Below are the code and all the weights of a small trained network. Each question names an input and a class and asks about switching units off, where a switched-off unit gives its printed mean instead of its output.

import numpy as np


def w(rows, s, z=0):
    codes = np.array(rows[::2]) - 128.0
    scale = np.full(codes.shape[1], s)
    scale[-1] = z or s
    return codes * scale


def f(y):
    return y / 2 * (1 + np.tanh(0.7978845608 * (y + 0.044715 * y**3)))


def log_softmax(a):
    a = a - a.max(-1, keepdims=True)
    return a - np.log(np.exp(a).sum(-1, keepdims=True))


def net(x, mask):
    res = np.array(x, float).reshape(1, 3) / 4 @ E
    y = f(res @ A[0][:, :-1].T + A[0][:, -1])
    res = res + np.where(mask, y, B[0][:, -1]) @ B[0][:, :-1]
    return log_softmax(res[-1] @ U[:, :-1].T + U[:, -1])


A, B = {}, {}
E = w([
[99,68,170,255,203,107,172,150,25,126,13,165],'x0',
[239,112,174,167,80,251,241,70,123,126,112,115],'x1',
[136,156,40,170,86,132,145,42,124,128,65,136],'x2',
],0.0099)
A[0] = w([
[235,159,107,75,7,180,135,77,175,132,177,90,127],'n0',
[130,106,123,154,85,141,144,126,98,127,139,139,39],'n1',
[174,39,255,161,196,175,173,200,43,92,124,112,119],'n2',
[99,141,156,77,140,89,85,167,173,166,176,90,98],'n3',
[158,122,148,119,47,233,145,44,179,138,136,102,254],'n4',
[145,157,143,111,102,135,132,128,107,170,132,157,85],'n5',
[121,135,115,126,140,141,132,149,143,111,106,102,102],'n6',
[180,141,135,75,80,169,138,133,185,138,204,93,40],'n7',
[188,91,135,235,123,195,242,42,58,140,22,136,125],'n8',
[110,125,196,117,191,75,124,218,135,129,159,117,127],'n9',
[100,118,98,115,189,56,93,192,106,120,102,176,189],'n10',
[157,50,243,159,182,178,209,192,92,152,132,144,181],'n11',
[154,139,99,97,164,129,143,169,117,84,116,155,106],'n12',
[102,140,37,200,128,84,122,34,80,115,52,155,102],'n13',
],0.0094,0.0068)
B[0] = w([
[196,117,103,65,168,94,209,115,160,55,198,97,226],'n0',
[159,188,126,133,172,140,103,122,123,74,117,120,129],'n1',
[103,195,247,190,164,149,145,97,212,195,114,91,215],'n2',
[135,101,80,93,123,91,146,129,98,106,79,187,177],'n3',
[168,168,178,96,139,242,214,157,164,40,149,185,225],'n4',
[116,105,143,109,140,157,155,102,100,110,127,123,127],'n5',
[146,152,164,105,115,129,95,101,94,120,127,127,124],'n6',
[137,159,153,70,159,128,168,118,145,161,182,108,183],'n7',
[218,52,14,177,56,179,106,159,2,12,22,248,253],'n8',
[66,108,87,132,124,76,70,94,141,168,146,82,185],'n9',
[80,72,125,140,79,70,80,123,94,163,98,106,204],'n10',
[94,177,214,222,106,157,145,122,165,212,115,136,215],'n11',
[135,151,127,115,99,128,113,107,120,134,130,111,127],'n12',
[76,167,174,160,173,124,119,124,225,214,164,64,196],'n13',
],0.0087,0.02)
U = w([
[177,137,125,188,113,173,184,130,111,81,86,183,133],'0',
[99,94,2,108,113,53,69,130,65,108,112,136,150],'1',
[154,201,139,140,172,163,92,112,69,78,132,54,9],'2',
[161,156,127,45,144,136,217,122,187,98,230,125,150],'3',
[61,150,195,181,137,87,108,122,190,249,125,94,198],'4',
[181,159,208,131,187,103,108,115,18,65,148,62,2],'5',
],0.009,0.0074)

Each question gives the input, the list of numbers given to net, and the class t.
The units are the neurons (one row each of A and B). Each row of codes is followed by its name. A weight is (code - 128) times the scale printed after its matrix; where a second scale follows, it is the last column's (A, B and U).
mask holds one flag per neuron, in row order. A switched-off neuron (its flag False) gives its mean, the last column of its row in B, instead of its output. The means were averaged over made-up inputs and are rounded, as every weight is.
A unit's drop is (log p(t) with every unit on - log p(t) with that unit switched off) / (log p(t) with every unit on - log p(t) with every unit switched off).
The circuit of an input: a set's keep is (log p(t) with only the set's units on - log p(t) with every unit switched off) / (log p(t) with every unit on - log p(t) with every unit switched off). Starting from the 12 units with the biggest drops (on a tie, the unit counted first), units are removed one at a time, each time the one whose removal leaves the highest keep (on an exact tie, the one counted first), for as long as the keep stays at least 0.8.
circuit, biggest first: the units of the circuit, biggest drop first
unit that matters most: the unit with the biggest drop
top k neurons: the k neurons with the biggest drops, biggest first
drop of u: that unit's drop, to one decimal
input [0,-6,4], class 4: top 2 neurons -> (n8; n13)
input [4,-4,4], class 4: unit that matters most -> n13
input [5,-3,4], class 1: top 4 neurons -> (n2; n11; n4; n8)
input [-2,-2,5], class 3: top 4 neurons -> (n8; n11; n2; n10)
input [-1,-5,2], class 1: top 2 neurons -> (n2; n11)
input [-1,8,-8], class 3: top 4 neurons -> (n0; n7; n4; n10)
input [-4,-5,5], class 1: top 3 neurons -> (n2; n4; n11)
input [-3,7,1], class 3: top 2 neurons -> (n0; n7)
input [-7,-5,-8], class 1: top 2 neurons -> (n3; n4)
input [-2,4,1], class 3: drop of n0 -> 0.6
input [-2,-5,0], class 1: drop of n2 -> 0.2
input [-4,-2,4], class 3: drop of n8 -> 0.2
input [0,-2,-4], class 4: drop of n8 -> 3.4
input [-3,3,5], class 3: circuit, biggest first -> (n0)
